Here is a tiny trained network, its code and every weight. The questions are about switching its units off for an input and a target symbol, where a switched-off unit gives its printed mean instead of its output.

import numpy as np


def w(rows, s, z=0):
    codes = np.array(rows[::2]) - 128.0
    scale = np.full(codes.shape[1], s)
    scale[-1] = z or s
    return codes * scale


def f(y):
    return y / 2 * (1 + np.tanh(0.7978845608 * (y + 0.044715 * y**3)))


def softmax(a):
    e = np.exp(a - a.max(-1, keepdims=True))
    return e / e.sum(-1, keepdims=True)


def log_softmax(a):
    a = a - a.max(-1, keepdims=True)
    return a - np.log(np.exp(a).sum(-1, keepdims=True))


def net(x, mask):
    ids = ['βγζημπτφψω'.index(c) for c in x.split()]
    T = len(ids)
    res = E[ids] + P[:T]
    q, k, v = (res @ M[0].T for M in (Q, K, V))
    z = softmax(np.where(np.tri(T) > 0, q @ k.T / 3**0.5, -1e9)) @ v
    res = res + np.where(mask[0], z, O[0][:, -1]) @ O[0][:, :-1]
    y = f(res @ A[0][:, :-1].T + A[0][:, -1])
    res = res + np.where(mask[1:13], y, B[0][:, -1]) @ B[0][:, :-1]
    return log_softmax(res[-1] @ U[:, :-1].T + U[:, -1])


Q, K, V, O, A, B = {}, {}, {}, {}, {}, {}
E = w([
[204,149,100,103,153,36,209,157],'β',
[181,61,99,54,91,142,144,183],'γ',
[112,92,195,36,77,199,116,137],'ζ',
[203,167,100,56,90,134,119,111],'η',
[45,205,202,201,190,132,163,80],'μ',
[166,202,148,104,127,167,131,70],'π',
[85,82,144,132,156,211,135,125],'τ',
[115,4,96,124,146,148,205,150],'φ',
[156,255,123,170,163,82,140,81],'ψ',
[54,124,110,254,196,53,186,150],'ω',
],0.0082)
P = w([
[184,149,115,105,191,188,124,107],'0',
[126,126,187,165,19,179,236,116],'1',
[96,186,136,210,93,177,164,208],'2',
[90,124,155,37,206,67,2,59],'3',
[45,69,128,82,120,175,57,149],'4',
[41,198,38,167,108,175,153,195],'5',
],0.0078)
Q[0] = w([
[204,128,164,82,150,38,112,43],'h0',
[85,4,145,63,194,65,2,48],'h0',
[127,78,181,139,174,23,52,46],'h0',
],0.0073)
K[0] = w([
[133,113,171,122,66,176,187,66],'h0',
[115,172,126,222,5,147,230,189],'h0',
[170,120,140,146,14,154,255,121],'h0',
],0.0087)
V[0] = w([
[198,254,85,165,160,59,110,110],'h0',
[26,127,134,239,242,67,162,140],'h0',
[87,200,187,135,130,227,58,23],'h0',
],0.0079)
O[0] = w([
[1,80,178,38,188,201,51,45,190],'h0',
[198,196,171,209,136,190,4,7,253],'h0',
[135,3,225,178,224,17,56,208,182],'h0',
],0.0085,0.0044)
A[0] = w([
[125,169,103,83,163,173,122,97,122],'n0',
[78,114,51,181,164,164,98,119,131],'n1',
[155,111,198,180,151,65,170,203,247],'n2',
[178,137,125,150,120,64,162,137,203],'n3',
[93,127,51,95,110,100,163,183,95],'n4',
[89,113,119,59,108,84,188,189,125],'n5',
[109,133,114,102,161,110,161,155,86],'n6',
[63,101,125,109,136,98,162,136,223],'n7',
[177,165,131,133,108,174,98,90,131],'n8',
[153,139,186,140,130,135,166,96,254],'n9',
[86,145,135,125,115,105,168,142,185],'n10',
[158,179,1,134,39,157,179,138,230],'n11',
],0.0084,0.0037)
B[0] = w([
[99,106,135,89,81,201,254,130,193],'n0',
[169,183,207,84,91,94,138,81,213],'n1',
[214,79,66,77,133,142,124,157,249],'n2',
[141,87,205,65,162,173,195,168,165],'n3',
[94,209,147,148,80,82,8,74,190],'n4',
[165,178,88,155,111,109,41,127,212],'n5',
[139,112,70,98,70,99,84,85,150],'n6',
[111,138,50,24,133,197,55,127,207],'n7',
[219,131,121,123,141,163,126,141,253],'n8',
[148,138,18,121,194,219,68,204,217],'n9',
[156,125,95,63,147,154,70,132,162],'n10',
[48,186,152,196,246,176,158,248,198],'n11',
],0.0055,0.0064)
U = w([
[68,127,107,50,75,140,254,70,103],'β',
[78,175,119,166,108,75,80,148,253],'γ',
[198,97,123,109,64,88,131,175,21],'ζ',
[80,108,52,91,27,70,79,73,48],'η',
[141,107,172,212,143,38,64,131,120],'μ',
[158,86,102,44,236,224,105,165,220],'π',
[198,42,150,119,132,99,214,138,109],'τ',
[115,113,134,172,146,120,221,175,90],'φ',
[54,69,233,43,164,100,152,78,81],'ψ',
[191,153,141,132,54,149,132,66,101],'ω',
],0.0047,0.0034)

Each question gives the input, a string of symbols that net reads in full, and the target symbol t.
The units are the heads (3 rows each of Q, K, V and O) and the neurons (one row each of A and B). Each row of codes is followed by its name. A weight is (code - 128) times the scale printed after its matrix; where a second scale follows, it is the last column's (O, A, B and U).
mask holds one flag per unit, heads first, then neurons. A switched-off unit (its flag False) gives its mean, the last column of its rows in O or B, instead of its output. The means were averaged over made-up inputs and are rounded, as every weight is.
A unit's drop is (log p(t) with every unit on - log p(t) with that unit switched off) / (log p(t) with every unit on - log p(t) with every unit switched off).
The circuit of an input: a set's keep is (log p(t) with only the set's units on - log p(t) with every unit switched off) / (log p(t) with every unit on - log p(t) with every unit switched off). Starting from the 12 units with the biggest drops (on a tie, the unit counted first), units are removed one at a time, each time the one whose removal leaves the highest keep (on an exact tie, the one counted first), for as long as the keep stays at least 0.8.
units of the circuit, in order: the units of the circuit, biggest drop first
top k neurons: the k neurons with the biggest drops, biggest first
drop when u is switched off: that unit's drop, to one decimal
input ψ ψ η ω, target ψ: units of the circuit, in order => [h0, n9]
input μ ω μ η ω, target μ: units of the circuit, in order => [h0, n7]
input φ ψ ψ, target φ: units of the circuit, in order => [h0, n11]
input π ω ω, target π: top 3 neurons => [n2, n7, n10]
input ω ζ ζ β, target ζ: units of the circuit, in order => [h0, n5]
input ω β τ, target ω: units of the circuit, in order => [h0, n11]
input ω η ω ω β η, target ω: units of the circuit, in order => [h0, n1]
input ω ψ ω φ, target ψ: top neuron => [n2]
input φ β μ, target φ: top 2 neurons => [n11, n7]
input γ η β π, target η: drop when h0 is switched off => 1.0
input η ω φ, target η: drop when n5 is switched off => 0.2
input ψ ψ β π, target ψ: drop when h0 is switched off => 0.6
input γ ζ ω ψ, target ζ: drop when n4 is switched off => 0.1
input ω ω η η, target ω: units of the circuit, in order => [h0]
